Look-ups in named tables: a row name and a column name give one cell, copied from the table.

zad:
fields: lagaga, pid, gadazu, mal, gis, tolon
renep: [188, 92, 48, 112, 71, 137]
kor: [135, 78, 48, 114, 80, 191]
vamito: [82, 76, 48, 131, 183, 129]
gopavo: [82, 78, 55, 193, 152, 93]
bibal: [108, 193, 83, 112, 70, 88]
gatodi: [79, 78, 52, 138, 184, 118]
mifela: [152, 83, 49, 111, 78, 177]
daza: [156, 82, 50, 110, 78, 176]
ridabap: [171, 151, 52, 111, 72, 96]
forize: [86, 79, 49, 118, 144, 177]
gopi: [100, 79, 48, 113, 110, 197]
duge: [82, 107, 162, 139, 71, 89]

What is the gadazu of gatodi in zad? 52
What is the gadazu of renep in zad? 48
What is the gis of gopavo in zad? 152
What is the lagaga of mifela in zad? 152
What is the gadazu of vamito in zad? 48
What is the pid of bibal in zad? 193
What is the mal of vamito in zad? 131
What is the lagaga of vamito in zad? 82
What is the gadazu of mifela in zad? 49
What is the mal of mifela in zad? 111
What is the pid of renep in zad? 92
What is the mal of gopavo in zad? 193
What is the lagaga of duge in zad? 82
What is the gis of gopi in zad? 110
What is the lagaga of daza in zad? 156
What is the gadazu of duge in zad? 162
What is the pid of gatodi in zad? 78
What is the gadazu of daza in zad? 50
What is the lagaga of gopavo in zad? 82
What is the lagaga of renep in zad? 188
Which row has the largest gis? gatodi

Table sipegar
         zira  kida  sedepoz  fevez  lil  kiv  lida  rizi
pum        17   -72      -91     -5   42  -82   -10    -5
guzono     33   -38      -79    -45   14  -66   -51    16
nokid      58   -57      -93    -56   25  -72   -53    20
vud        12   -37      -46    -33   -1  -38   -28    -7
keredaz    62   -92      -96    -41   40  -72   -23     1
pudup      17   -27      -85    -32   19  -80   -53    21

What is the kida of pum in sipegar? -72
What is the sedepoz of nokid in sipegar? -93
What is the lida of guzono in sipegar? -51
What is the kida of nokid in sipegar? -57
What is the lil of guzono in sipegar? 14
What is the zira of pudup in sipegar? 17
What is the kida of vud in sipegar? -37
What is the lil of vud in sipegar? -1
What is the zira of keredaz in sipegar? 62
What is the lida of keredaz in sipegar? -23
What is the kiv of vud in sipegar? -38
What is the zira of guzono in sipegar? 33
What is the rizi of pudup in sipegar? 21
What is the lil of pudup in sipegar? 19
What is the lil of nokid in sipegar? 25
What is the sedepoz of vud in sipegar? -46
What is the rizi of vud in sipegar? -7
What is the kida of keredaz in sipegar? -92
What is the lil of keredaz in sipegar? 40
What is the kiv of pudup in sipegar? -80

detad
fields: ran, dinomo, dedip, fiz, rez, satib, lor, besapop, rafafet
foz: [125, 139, 125, 38, 83, 118, 127, 91, 120]
vumoti: [95, 124, 142, 93, 142, 111, 124, 135, 130]
diz: [155, 120, 139, 81, 78, 141, 127, 135, 105]
pog: [135, 110, 106, 106, 155, 122, 126, 179, 115]
fik: [83, 119, 148, 50, 177, 106, 132, 159, 100]
kigoz: [152, 122, 127, 71, 166, 128, 128, 200, 117]
vorefa: [168, 122, 129, 126, 131, 124, 128, 141, 113]
tavikiz: [206, 105, 151, 112, 117, 158, 127, 194, 95]

tavikiz, satib -> 158
pog, rafafet -> 115
tavikiz, rafafet -> 95
kigoz, dedip -> 127
vorefa, rez -> 131
foz, dinomo -> 139
pog, besapop -> 179
pog, dedip -> 106
tavikiz, dinomo -> 105
kigoz, rafafet -> 117
diz, ran -> 155
vumoti, fiz -> 93
diz, dedip -> 139
vorefa, dinomo -> 122
vumoti, rez -> 142
Which row has the largest lor? fik

fopi:
fields: fip, gukim
vobir: [7.31, 7.33]
vaz: [6.82, 5.74]
tiz: [6.21, 6.25]
sufa: [4.27, 6.34]
lipami: [6.06, 6.23]
zamelus: [4.79, 6.40]
silile: [7.18, 1.95]
dumupif: [5.29, 6.21]
vaseta: [6.72, 8.76]
kinadan: [7.03, 5.97]
nubi: [6.67, 6.18]
tov: [7.23, 4.54]
rido: [5.26, 5.69]
ziri: [4.59, 6.44]

What is the gukim of sufa in fopi? 6.34
What is the gukim of vaseta in fopi? 8.76
What is the fip of tov in fopi? 7.23
What is the fip of vobir in fopi? 7.31
What is the gukim of ziri in fopi? 6.44
What is the gukim of tov in fopi? 4.54
What is the gukim of kinadan in fopi? 5.97
What is the fip of zamelus in fopi? 4.79
What is the fip of nubi in fopi? 6.67

vavi
fields: minoba, dubem, sef, keruz, kunofo, basu, vud, magov
tuz: [125, 141, 152, 83, 116, 160, 133, 98]
zum: [80, 164, 152, 220, 97, 149, 41, 95]
tuge: [139, 165, 152, 129, 88, 116, 54, 132]
vinapum: [128, 121, 152, 102, 148, 197, 123, 104]
fogo: [116, 97, 152, 148, 120, 131, 154, 101]

vud of tuz is 133
dubem of vinapum is 121
keruz of zum is 220
basu of zum is 149
magov of tuz is 98
minoba of fogo is 116
kunofo of zum is 97
minoba of tuge is 139
sef of fogo is 152
dubem of fogo is 97
kunofo of tuge is 88
kunofo of vinapum is 148
keruz of fogo is 148
basu of tuge is 116
sef of tuz is 152

zan.tsv
	kinu	sidokun	melufi	riletub	zez	buraz	ranipar	fov	furolut	dibaz
badivev	0.39	-0.18	-0.56	-0.17	0.78	0.30	0.16	-0.67	0.26	0.28
ner	0.46	-0.12	0.23	0.58	0.34	-0.19	-0.33	-0.44	0.13	0.43
des	0.16	-0.08	0.02	0.50	0.00	-0.05	-0.13	0.26	0.30	0.28
susir	0.21	0.29	0.09	-0.18	0.22	0.07	0.33	0.20	0.21	0.23
guguse	-0.16	-0.31	-0.37	-0.17	0.14	0.11	-0.05	0.12	0.40	0.09
zisid	0.04	0.16	-0.03	0.36	0.09	-0.26	-0.08	-0.29	0.15	0.10
gotolos	0.05	-0.05	-0.43	-0.03	0.44	0.28	0.22	0.04	0.30	0.12
lim	0.27	0.15	0.42	0.74	0.00	0.09	-0.11	0.60	0.35	0.25
geb	0.22	0.14	0.28	0.21	0.14	0.27	0.20	0.38	0.06	0.37
desuto	0.45	-0.03	0.09	0.53	0.44	-0.04	0.08	-0.34	0.13	0.39
tadilis	0.41	0.41	0.43	0.87	0.17	0.20	0.27	0.54	0.27	0.24
gog	0.35	0.15	0.43	0.07	0.34	0.35	0.32	0.09	0.27	0.38
gugatir	0.14	0.19	0.50	-0.39	0.34	0.52	0.24	0.73	0.63	0.20
soguki	0.48	0.06	0.00	0.25	0.56	0.05	0.64	-0.47	-0.12	0.37

What is the sidokun of gog in zan? 0.15
What is the riletub of badivev in zan? -0.17
What is the furolut of des in zan? 0.30
What is the ranipar of gotolos in zan? 0.22
What is the riletub of zisid in zan? 0.36
What is the fov of desuto in zan? -0.34
What is the buraz of gog in zan? 0.35
What is the sidokun of lim in zan? 0.15
What is the kinu of desuto in zan? 0.45
What is the riletub of gotolos in zan? -0.03
Row with the largest sidokun: tadilis

